Below is a small trained network, with its code and all its weights. Each question gives an input and a target symbol and asks what happens when units are switched off, that is, made to give their printed mean instead of their output.

import numpy as np


def w(rows, s, z=0):
    codes = np.array(rows[::2]) - 128.0
    scale = np.full(codes.shape[1], s)
    scale[-1] = z or s
    return codes * scale


def norm(h):
    return h / np.sqrt((h * h).mean(-1, keepdims=True) + 1e-5)


def softmax(a):
    e = np.exp(a - a.max(-1, keepdims=True))
    return e / e.sum(-1, keepdims=True)


def log_softmax(a):
    a = a - a.max(-1, keepdims=True)
    return a - np.log(np.exp(a).sum(-1, keepdims=True))


def net(x, mask):
    ids = ['ΓΔΛΣεζηθμξπτφψω'.index(c) for c in x.split()]
    T = len(ids)
    res = E[ids] + P[:T]
    u = 0
    for l in range(3):
        r = norm(res)
        for j in range(2):
            rows = slice(2 * j, 2 * j + 2)
            q, k, v = (r @ M[l][rows].T for M in (Q, K, V))
            z = softmax(np.where(np.tri(T) > 0, q @ k.T / 2**0.5, -1e9)) @ v
            o = O[l][rows]
            res = res + np.where(mask[u + j], z, o[:, -1]) @ o[:, :-1]
        u += 2
    return log_softmax(norm(res)[-1] @ U[:, :-1].T + U[:, -1])


Q, K, V, O = {}, {}, {}, {}
E = w([
[114,93,129,146,114,171,126,149,140,161,139,109],'Γ',
[85,112,125,162,118,163,135,116,126,132,163,133],'Δ',
[61,91,149,175,79,169,118,111,130,153,141,110],'Λ',
[94,63,119,144,147,153,144,158,127,121,163,145],'Σ',
[96,53,112,162,93,156,163,151,136,172,144,134],'ε',
[113,88,81,120,160,157,118,114,154,172,121,127],'ζ',
[72,80,76,144,123,136,127,107,164,148,156,161],'η',
[170,81,180,144,174,170,131,151,144,122,164,109],'θ',
[144,88,122,194,133,142,137,75,151,129,83,104],'μ',
[130,67,17,91,175,93,118,119,152,206,110,59],'ξ',
[104,60,113,134,134,138,92,141,51,141,153,87],'π',
[199,162,91,197,119,150,115,116,93,113,73,160],'τ',
[232,179,5,90,94,148,143,155,122,221,161,158],'φ',
[149,194,109,182,80,51,179,53,111,119,195,79],'ψ',
[140,131,109,96,142,127,35,71,166,91,172,138],'ω',
],0.023)
P = w([
[92,139,127,127,138,143,141,96,138,104,113,110],'0',
[134,89,123,230,92,90,89,196,252,154,166,73],'1',
[124,117,182,95,114,112,144,110,85,122,104,161],'2',
[153,132,132,182,129,59,95,189,187,163,156,154],'3',
[154,124,125,93,131,146,146,57,74,138,127,149],'4',
[147,111,59,180,35,188,92,182,191,125,139,82],'5',
],0.028)
Q[0] = w([
[90,157,216,202,216,9,98,166,157,222,111,176],'0.h1',
[167,77,53,160,58,95,103,219,209,69,159,76],'0.h1',
[172,100,167,138,69,17,111,254,200,93,92,100],'0.h2',
[190,21,79,213,126,124,129,100,105,131,185,176],'0.h2',
],0.0078)
K[0] = w([
[48,204,83,177,211,254,161,126,180,104,125,52],'0.h1',
[60,191,176,30,92,152,204,200,179,99,102,94],'0.h1',
[72,144,127,166,154,189,197,145,190,165,37,5],'0.h2',
[200,141,107,148,148,4,99,99,127,174,135,86],'0.h2',
],0.0086)
V[0] = w([
[114,139,138,159,93,22,57,57,85,112,72,39],'0.h1',
[135,79,57,167,41,47,234,82,148,167,118,136],'0.h1',
[80,147,82,186,133,125,254,180,76,192,92,130],'0.h2',
[162,148,158,137,48,155,171,102,168,251,144,122],'0.h2',
],0.0097)
O[0] = w([
[155,58,163,152,130,204,139,66,150,188,189,210,253],'0.h1',
[190,34,92,115,127,86,123,86,108,6,153,117,231],'0.h1',
[77,114,88,180,150,155,238,159,87,173,149,215,167],'0.h2',
[112,143,155,97,70,149,177,127,243,217,106,105,239],'0.h2',
],0.011,0.0037)
Q[1] = w([
[163,148,192,153,199,19,207,135,124,159,135,125],'1.h1',
[88,156,144,40,140,148,166,101,120,57,93,133],'1.h1',
[175,7,113,187,129,119,141,64,114,118,159,154],'1.h2',
[80,182,94,179,176,117,76,223,163,130,94,83],'1.h2',
],0.011)
K[1] = w([
[148,120,60,197,207,222,180,105,142,131,104,26],'1.h1',
[255,144,196,169,195,110,81,129,176,113,34,126],'1.h1',
[108,40,108,158,169,90,205,26,57,122,108,155],'1.h2',
[107,83,106,196,80,150,38,243,187,89,106,153],'1.h2',
],0.0094)
V[1] = w([
[114,139,11,91,1,149,47,139,115,145,144,181],'1.h1',
[137,113,88,138,73,154,130,117,162,167,147,66],'1.h1',
[88,112,145,103,175,166,189,86,95,116,61,122],'1.h2',
[135,110,103,105,180,153,110,139,187,209,114,146],'1.h2',
],0.0097)
O[1] = w([
[67,130,103,120,74,121,8,99,85,137,145,189,113],'1.h1',
[65,124,78,172,126,113,146,111,111,131,98,176,168],'1.h1',
[134,178,134,75,118,159,49,198,160,157,169,141,255],'1.h2',
[131,129,167,151,139,146,97,88,46,132,110,111,98],'1.h2',
],0.014,0.0045)
Q[2] = w([
[106,139,97,63,99,248,190,88,85,126,168,101],'2.h1',
[130,130,51,205,122,175,89,167,177,107,152,58],'2.h1',
[121,149,175,54,160,45,174,94,117,163,110,185],'2.h2',
[99,136,131,35,52,199,193,104,107,84,91,118],'2.h2',
],0.014)
K[2] = w([
[195,133,156,115,95,28,130,141,68,190,143,169],'2.h1',
[50,47,181,74,159,146,120,156,168,113,66,138],'2.h1',
[159,183,57,131,129,112,149,81,117,171,190,83],'2.h2',
[162,133,146,98,130,5,135,101,126,209,154,168],'2.h2',
],0.015)
V[2] = w([
[126,26,101,88,118,126,122,191,59,209,128,56],'2.h1',
[44,112,137,77,173,42,133,61,128,165,249,77],'2.h1',
[157,230,147,161,13,145,192,110,131,86,192,147],'2.h2',
[225,193,35,89,123,150,148,96,108,169,102,171],'2.h2',
],0.013)
O[2] = w([
[105,108,162,126,250,102,116,145,138,163,114,150,252],'2.h1',
[119,124,189,138,146,42,113,40,115,145,133,96,111],'2.h1',
[126,87,100,127,167,58,129,115,62,208,164,89,95],'2.h2',
[130,50,143,159,104,90,113,155,154,173,88,147,95],'2.h2',
],0.022,0.0042)
U = w([
[46,230,102,114,130,147,97,188,111,186,47,77,151],'Γ',
[153,195,73,140,154,155,101,130,115,182,231,73,44],'Δ',
[73,144,154,165,87,201,152,64,102,163,125,123,90],'Λ',
[152,138,71,116,205,75,96,237,155,54,184,101,46],'Σ',
[96,94,53,178,228,159,237,125,120,111,112,125,71],'ε',
[139,182,163,107,156,179,76,177,254,180,116,127,15],'ζ',
[54,135,69,99,122,87,104,97,120,43,95,151,167],'η',
[176,157,180,40,145,120,216,173,130,106,48,13,232],'θ',
[205,34,115,117,169,209,225,46,174,83,178,131,1],'μ',
[121,62,170,121,134,130,159,131,171,50,7,149,115],'ξ',
[158,111,179,164,237,170,115,108,28,107,142,165,147],'π',
[179,107,106,148,90,190,113,207,77,85,166,173,169],'τ',
[113,67,165,117,99,90,73,206,117,191,69,129,156],'φ',
[196,89,173,123,114,129,203,91,49,140,128,53,230],'ψ',
[177,150,196,42,44,94,46,147,128,103,102,63,232],'ω',
],0.0071,0.0047)

Each question gives the input, a string of symbols that net reads in full, and the target symbol t.
The units are the heads (2 rows each of Q, K, V and O). Each row of codes is followed by its name. A weight is (code - 128) times the scale printed after its matrix; where a second scale follows, it is the last column's (O and U).
mask holds one flag per head, layer by layer. A switched-off head (its flag False) gives its mean, the last column of its rows in O, instead of its output. The means were averaged over made-up inputs and are rounded, as every weight is.
A unit's drop is (log p(t) with every unit on - log p(t) with that unit switched off) / (log p(t) with every unit on - log p(t) with every unit switched off).
The circuit of an input: a set's keep is (log p(t) with only the set's units on - log p(t) with every unit switched off) / (log p(t) with every unit on - log p(t) with every unit switched off). Starting from all 6 units, units are removed one at a time, each time the one whose removal leaves the highest keep (on an exact tie, the one counted first), for as long as the keep stays at least 0.8.
units of the circuit, in order: the units of the circuit, biggest drop first
unit that matters most: the unit with the biggest drop
heads that matter: for each layer, one digit per head in row order, 1 if its drop is at least 0.15 and else 0, layers parted by /
input η π π Δ ε τ, target ζ: units of the circuit, in order : [2.h1 2.h2 0.h1 0.h2]
input Γ θ π ω η, target ω: heads that matter : 01 / 00 / 00
input Λ ψ ε τ, target Δ: units of the circuit, in order : [2.h2]
input η ψ π η, target ω: heads that matter : 00 / 00 / 10
input π π Γ π Γ ε, target ε: units of the circuit, in order : [0.h1 1.h2 2.h1]
input π Σ μ π, target ζ: units of the circuit, in order : [2.h2 0.h1]
input π θ ε ψ Λ τ, target Σ: units of the circuit, in order : [0.h1 2.h1]
input π π π η ζ, target π: heads that matter : 00 / 01 / 10
input φ ψ θ μ, target η: units of the circuit, in order : [1.h1 0.h1]
input ψ μ η ω, target μ: heads that matter : 10 / 00 / 00
input ω η ε, target ω: heads that matter : 01 / 00 / 10
input Λ μ Λ Σ, target Δ: heads that matter : 00 / 00 / 11
input Λ τ Δ τ Σ, target τ: heads that matter : 00 / 00 / 10
input π ξ π π ε, target π: unit that matters most : 2.h1
input Γ θ μ μ, target ε: units of the circuit, in order : [0.h1 1.h2 1.h1]
input ψ η ζ ω Λ, target ω: heads that matter : 01 / 00 / 00
input π Γ τ τ Λ, target τ: heads that matter : 00 / 00 / 10
input ε Γ Γ π ζ, target π: units of the circuit, in order : [1.h2 2.h1]
input Γ τ η ε ε θ, target ω: units of the circuit, in order : [2.h1 1.h1]
input τ Δ μ π η ξ, target τ: heads that matter : 10 / 00 / 10
input τ Γ ξ, target τ: units of the circuit, in order : [2.h1]
input π ε ξ, target π: units of the circuit, in order : [1.h2 2.h1]
input ε π η, target π: units of the circuit, in order : [2.h1 2.h2]
